Below are the code and all the weights of a small trained network. Each question names an input and a target symbol and asks about switching units off, where a switched-off unit gives its printed mean instead of its output.

import numpy as np


def w(rows, s, z=0):
    codes = np.array(rows[::2]) - 128.0
    scale = np.full(codes.shape[1], s)
    scale[-1] = z or s
    return codes * scale


def f(y):
    return np.maximum(y, 0)


def softmax(a):
    e = np.exp(a - a.max(-1, keepdims=True))
    return e / e.sum(-1, keepdims=True)


def log_softmax(a):
    a = a - a.max(-1, keepdims=True)
    return a - np.log(np.exp(a).sum(-1, keepdims=True))


def net(x, mask):
    ids = ['αγζθξπσω'.index(c) for c in x.split()]
    T = len(ids)
    res = E[ids] + P[:T]
    q, k, v = (res @ M[0].T for M in (Q, K, V))
    z = softmax(np.where(np.tri(T) > 0, q @ k.T / 3**0.5, -1e9)) @ v
    res = res + np.where(mask[0], z, O[0][:, -1]) @ O[0][:, :-1]
    y = f(res @ A[0][:, :-1].T + A[0][:, -1])
    res = res + np.where(mask[1:9], y, B[0][:, -1]) @ B[0][:, :-1]
    return log_softmax(res[-1] @ U[:, :-1].T + U[:, -1])


Q, K, V, O, A, B = {}, {}, {}, {}, {}, {}
E = w([
[117,85,174,64,58],'α',
[105,77,119,139,254],'γ',
[122,102,95,182,190],'ζ',
[51,194,157,131,117],'θ',
[72,135,197,116,115],'ξ',
[162,65,135,207,130],'π',
[79,135,214,122,3],'σ',
[76,178,160,167,45],'ω',
],0.01)
P = w([
[238,113,97,79,200],'0',
[76,33,36,77,85],'1',
[81,67,88,84,76],'2',
[123,105,137,107,138],'3',
[68,59,94,145,109],'4',
[56,94,153,133,103],'5',
[108,120,169,164,158],'6',
[42,76,138,196,133],'7',
[31,104,187,189,116],'8',
[95,129,223,210,170],'9',
[56,123,217,214,149],'10',
[2,108,218,239,137],'11',
],0.0058)
Q[0] = w([
[135,21,114,241,152],'h0',
[252,132,106,117,159],'h0',
[71,95,161,65,32],'h0',
],0.036)
K[0] = w([
[107,138,200,222,93],'h0',
[11,40,52,157,59],'h0',
[252,207,157,75,104],'h0',
],0.032)
V[0] = w([
[242,8,164,152,145],'h0',
[89,160,69,124,251],'h0',
[29,37,197,34,240],'h0',
],0.017)
O[0] = w([
[190,89,207,248,58,255],'h0',
[195,243,161,90,136,119],'h0',
[229,246,92,191,236,230],'h0',
],0.013,0.0054)
A[0] = w([
[72,178,202,26,63,80],'n0',
[193,58,2,172,199,58],'n1',
[182,40,88,200,207,6],'n2',
[186,16,78,180,163,158],'n3',
[193,147,41,141,152,76],'n4',
[165,225,208,93,82,176],'n5',
[141,223,195,103,43,29],'n6',
[89,250,186,36,114,126],'n7',
],0.0097,0.011)
B[0] = w([
[111,164,85,223,108,148],'n0',
[101,133,200,171,76,165],'n1',
[171,110,35,118,2,167],'n2',
[110,157,118,135,202,213],'n3',
[122,71,174,136,172,181],'n4',
[52,206,98,74,103,253],'n5',
[193,7,158,176,144,193],'n6',
[200,69,95,72,111,181],'n7',
],0.023,0.02)
U = w([
[235,153,71,202,183,131],'α',
[194,84,151,96,203,196],'γ',
[127,126,198,67,10,115],'ζ',
[139,128,61,74,131,22],'θ',
[131,253,154,117,175,250],'ξ',
[163,98,235,173,139,168],'π',
[65,63,99,99,225,119],'σ',
[62,121,112,131,49,3],'ω',
],0.0045,0.0051)

Each question gives the input, a string of symbols that net reads in full, and the target symbol t.
The units are the heads (3 rows each of Q, K, V and O) and the neurons (one row each of A and B). Each row of codes is followed by its name. A weight is (code - 128) times the scale printed after its matrix; where a second scale follows, it is the last column's (O, A, B and U).
mask holds one flag per unit, heads first, then neurons. A switched-off unit (its flag False) gives its mean, the last column of its rows in O or B, instead of its output. The means were averaged over made-up inputs and are rounded, as every weight is.
A unit's drop is (log p(t) with every unit on - log p(t) with that unit switched off) / (log p(t) with every unit on - log p(t) with every unit switched off).
The circuit of an input: a set's keep is (log p(t) with only the set's units on - log p(t) with every unit switched off) / (log p(t) with every unit on - log p(t) with every unit switched off). Starting from all 9 units, units are removed one at a time, each time the one whose removal leaves the highest keep (on an exact tie, the one counted first), for as long as the keep stays at least 0.8.
units of the circuit, in order: the units of the circuit, biggest drop first
most important unit: the unit with the biggest drop
k most important neurons: the k neurons with the biggest drops, biggest first
input γ ξ γ ω θ σ ξ, target γ: 3 most important neurons => [n6 n7 n4]
input σ γ ζ, target ω: 4 most important neurons => [n2 n1 n6 n4]
input γ π γ ξ ω γ π ζ γ ω, target γ: units of the circuit, in order => [n6 h0 n4 n7]
input γ θ ω γ α ω σ γ ξ ξ θ, target γ: units of the circuit, in order => [n6 h0 n7 n4]
input ζ σ ω ζ θ ξ ω θ ξ ω ξ θ, target ζ: units of the circuit, in order => [n5 h0 n3 n6]
input ξ π θ ξ ξ σ γ ξ γ ζ, target π: units of the circuit, in order => [n1 h0 n4]
input θ ζ ζ ξ ξ ξ ξ θ γ, target π: units of the circuit, in order => [n1 h0 n5]
input σ ξ ξ ω, target σ: units of the circuit, in order => [h0 n3]
input γ σ ω ζ σ ξ π, target ω: 3 most important neurons => [n2 n1 n6]
input π θ γ ζ γ σ σ ζ θ ξ π γ, target α: units of the circuit, in order => [n5 n2 h0]
input ω ξ α π ζ ω γ, target σ: 2 most important neurons => [n5 n2]
input α ξ ω ω ζ σ ω ω ξ ξ θ, target α: units of the circuit, in order => [h0 n5 n2]
input π α ζ ω ω, target π: units of the circuit, in order => [h0 n2]
input σ ζ α ζ θ θ γ σ ω ξ α, target σ: 2 most important neurons => [n3 n5]
input σ ξ σ σ ω ξ ζ θ α ξ σ, target σ: units of the circuit, in order => [h0 n3]
input ω ω ξ γ ω ξ γ ζ α ζ, target ξ: 3 most important neurons => [n6 n2 n5]
input ω ζ ω θ α, target ω: most important neuron => [n0]
input α π ζ ζ, target α: units of the circuit, in order => [n5 h0 n3 n2]
input ζ ζ π α ω α ζ ω ζ σ α, target ζ: units of the circuit, in order => [h0 n3]
input ζ π σ σ ζ ζ θ θ σ π ζ ζ, target α: units of the circuit, in order => [n5 n3 h0 n2]
input ζ α θ θ ζ ξ ξ σ ω, target ζ: units of the circuit, in order => [n5 h0 n6 n3]
input π σ σ θ α, target π: units of the circuit, in order => [h0 n5]
input ζ ζ σ α γ ξ, target ζ: most important unit => n5
input σ γ π ζ ω ζ ξ ξ θ ζ θ, target σ: 2 most important neurons => [n5 n3]
input π ξ π α γ, target α: 2 most important neurons => [n5 n3]
input ζ π ω ζ ξ ξ π, target α: 4 most important neurons => [n5 n3 n2 n4]
input γ ζ θ π σ, target γ: 3 most important neurons => [n6 n4 n7]
input ζ γ θ ω ξ ζ ξ ω π, target σ: most important neuron => [n5]
input ζ ω ζ ζ π ξ γ γ σ, target ζ: most important neuron => [n5]
input ξ θ ζ ξ σ ζ, target ω: 2 most important neurons => [n1 n2]
